Here is a tiny trained network, its code and every weight. The questions are about switching its units off for an input and a target symbol, where a switched-off unit gives its printed mean instead of its output.

import numpy as np


def w(rows, s, z=0):
    codes = np.array(rows[::2]) - 128.0
    scale = np.full(codes.shape[1], s)
    scale[-1] = z or s
    return codes * scale


def norm(h):
    return h / np.sqrt((h * h).mean(-1, keepdims=True) + 1e-5)


def f(y):
    return y / 2 * (1 + np.tanh(0.7978845608 * (y + 0.044715 * y**3)))


def softmax(a):
    e = np.exp(a - a.max(-1, keepdims=True))
    return e / e.sum(-1, keepdims=True)


def log_softmax(a):
    a = a - a.max(-1, keepdims=True)
    return a - np.log(np.exp(a).sum(-1, keepdims=True))


def net(x, mask):
    ids = ['βηλξπτφ'.index(c) for c in x.split()]
    T = len(ids)
    res = E[ids] + P[:T]
    r = norm(res)
    for j in range(3):
        rows = slice(2 * j, 2 * j + 2)
        q, k, v = (r @ M[0][rows].T for M in (Q, K, V))
        z = softmax(np.where(np.tri(T) > 0, q @ k.T / 2**0.5, -1e9)) @ v
        o = O[0][rows]
        res = res + np.where(mask[j], z, o[:, -1]) @ o[:, :-1]
    y = f(norm(res) @ A[0][:, :-1].T + A[0][:, -1])
    res = res + np.where(mask[3:19], y, B[0][:, -1]) @ B[0][:, :-1]
    return log_softmax(norm(res)[-1] @ U[:, :-1].T + U[:, -1])


Q, K, V, O, A, B = {}, {}, {}, {}, {}, {}
E = w([
[149,154,181,143,113],'β',
[152,149,80,169,89],'η',
[92,154,99,80,123],'λ',
[55,9,100,176,70],'ξ',
[207,82,185,148,109],'π',
[144,213,144,125,183],'τ',
[141,80,132,112,83],'φ',
],0.013)
P = w([
[144,185,13,2,156],'0',
[135,193,68,85,149],'1',
[157,170,147,120,149],'2',
[148,153,185,135,135],'3',
[137,132,200,134,98],'4',
[123,117,213,121,88],'5',
[122,107,222,112,68],'6',
[119,114,222,102,52],'7',
[130,117,216,61,42],'8',
],0.0039)
Q[0] = w([
[199,152,161,191,28],'H1',
[87,158,119,10,139],'H1',
[157,61,180,120,168],'H2',
[254,220,214,88,63],'H2',
[97,80,10,27,163],'H3',
[52,153,127,36,171],'H3',
],0.0071)
K[0] = w([
[81,103,169,133,110],'H1',
[168,115,68,150,88],'H1',
[149,160,80,160,108],'H2',
[149,106,129,164,11],'H2',
[143,83,89,115,154],'H3',
[137,152,77,138,141],'H3',
],0.011)
V[0] = w([
[153,110,111,191,19],'H1',
[108,64,124,103,211],'H1',
[101,141,36,144,3],'H2',
[81,101,159,17,165],'H2',
[155,92,191,218,109],'H3',
[119,141,172,227,130],'H3',
],0.0056)
O[0] = w([
[209,39,106,159,176,200],'H1',
[99,185,177,254,36,3],'H1',
[77,94,67,53,203,199],'H2',
[154,184,177,170,38,66],'H2',
[148,200,47,78,125,185],'H3',
[99,131,97,39,92,158],'H3',
],0.0052,0.0031)
A[0] = w([
[94,139,147,91,99,198],'N1',
[132,158,82,75,96,138],'N2',
[33,66,159,183,77,108],'N3',
[87,110,167,154,82,49],'N4',
[211,193,144,109,111,132],'N5',
[127,242,123,137,152,62],'N6',
[10,139,95,78,105,219],'N7',
[126,83,164,50,80,156],'N8',
[50,153,121,113,76,155],'N9',
[194,136,192,214,253,213],'N10',
[90,9,152,123,88,106],'N11',
[95,68,35,131,119,237],'N12',
[185,58,128,139,129,170],'N13',
[127,206,39,156,101,45],'N14',
[41,75,160,154,150,34],'N15',
[82,176,86,119,190,255],'N16',
],0.0071,0.0017)
B[0] = w([
[170,80,164,72,144,167],'N1',
[144,123,150,106,126,180],'N2',
[137,151,82,92,254,145],'N3',
[139,123,126,104,156,111],'N4',
[135,90,89,203,183,230],'N5',
[142,151,142,104,130,156],'N6',
[163,72,198,163,138,179],'N7',
[162,133,105,57,78,252],'N8',
[185,77,178,169,136,131],'N9',
[24,124,113,153,73,181],'N10',
[144,230,127,61,134,201],'N11',
[68,103,179,94,181,207],'N12',
[95,144,94,144,60,205],'N13',
[185,177,195,90,64,126],'N14',
[189,136,136,117,166,123],'N15',
[72,122,174,167,91,172],'N16',
],0.0059,0.0041)
U = w([
[130,188,63,27,86,46],'β',
[115,46,55,111,188,148],'η',
[109,196,163,104,103,187],'λ',
[104,106,83,98,106,1],'ξ',
[254,170,92,98,175,185],'π',
[158,68,231,136,113,89],'τ',
[179,56,79,177,84,227],'φ',
],0.0087,0.003)

Each question gives the input, a string of symbols that net reads in full, and the target symbol t.
The units are the heads (2 rows each of Q, K, V and O) and the neurons (one row each of A and B). Each row of codes is followed by its name. A weight is (code - 128) times the scale printed after its matrix; where a second scale follows, it is the last column's (O, A, B and U).
mask holds one flag per unit, heads first, then neurons. A switched-off unit (its flag False) gives its mean, the last column of its rows in O or B, instead of its output. The means were averaged over made-up inputs and are rounded, as every weight is.
A unit's drop is (log p(t) with every unit on - log p(t) with that unit switched off) / (log p(t) with every unit on - log p(t) with every unit switched off).
The circuit of an input: a set's keep is (log p(t) with only the set's units on - log p(t) with every unit switched off) / (log p(t) with every unit on - log p(t) with every unit switched off). Starting from the 12 units with the biggest drops (on a tie, the unit counted first), units are removed one at a time, each time the one whose removal leaves the highest keep (on an exact tie, the one counted first), for as long as the keep stays at least 0.8.
circuit, biggest first: the units of the circuit, biggest drop first
k most important neurons: the k neurons with the biggest drops, biggest first
which heads matter: for each layer, one digit per head in row order, 1 if its drop is at least 0.15 and else 0, layers parted by /
drop of u: that unit's drop, to one decimal
input β β β τ, target λ: most important neuron -> (N10)
input π β β π π ξ β β, target π: which heads matter -> 001
input λ λ β β λ, target π: circuit, biggest first -> (H3; N3; N15; H2)
input ξ β λ β β λ β η τ, target η: circuit, biggest first -> (H2; N11)
input β β φ λ η, target λ: 2 most important neurons -> (N14; N12)
input ξ ξ β τ, target λ: circuit, biggest first -> (N16; N10)
input β β ξ β, target η: 2 most important neurons -> (N5; N11)
input β π β, target φ: 3 most important neurons -> (N5; N11; N10)
input λ π π π, target φ: which heads matter -> 000
input π τ β π β β β λ, target τ: 2 most important neurons -> (N7; N9)
input β β λ β τ η, target τ: which heads matter -> 100
input β η λ λ π λ η, target τ: which heads matter -> 110
input β π β π π β, target φ: which heads matter -> 010
input π φ τ η η η, target η: 3 most important neurons -> (N12; N11; N8)
input η η η η η, target η: circuit, biggest first -> (H2)
input τ λ τ φ, target β: circuit, biggest first -> (N11; N13)
input λ λ η, target λ: 2 most important neurons -> (N14; N5)
input β η π, target η: drop of H2 -> 1.0
input β β ξ φ π, target φ: drop of N12 -> 0.1
input β β λ π β π φ, target β: circuit, biggest first -> (N11)
input β η β π, target η: drop of N14 -> 0.1
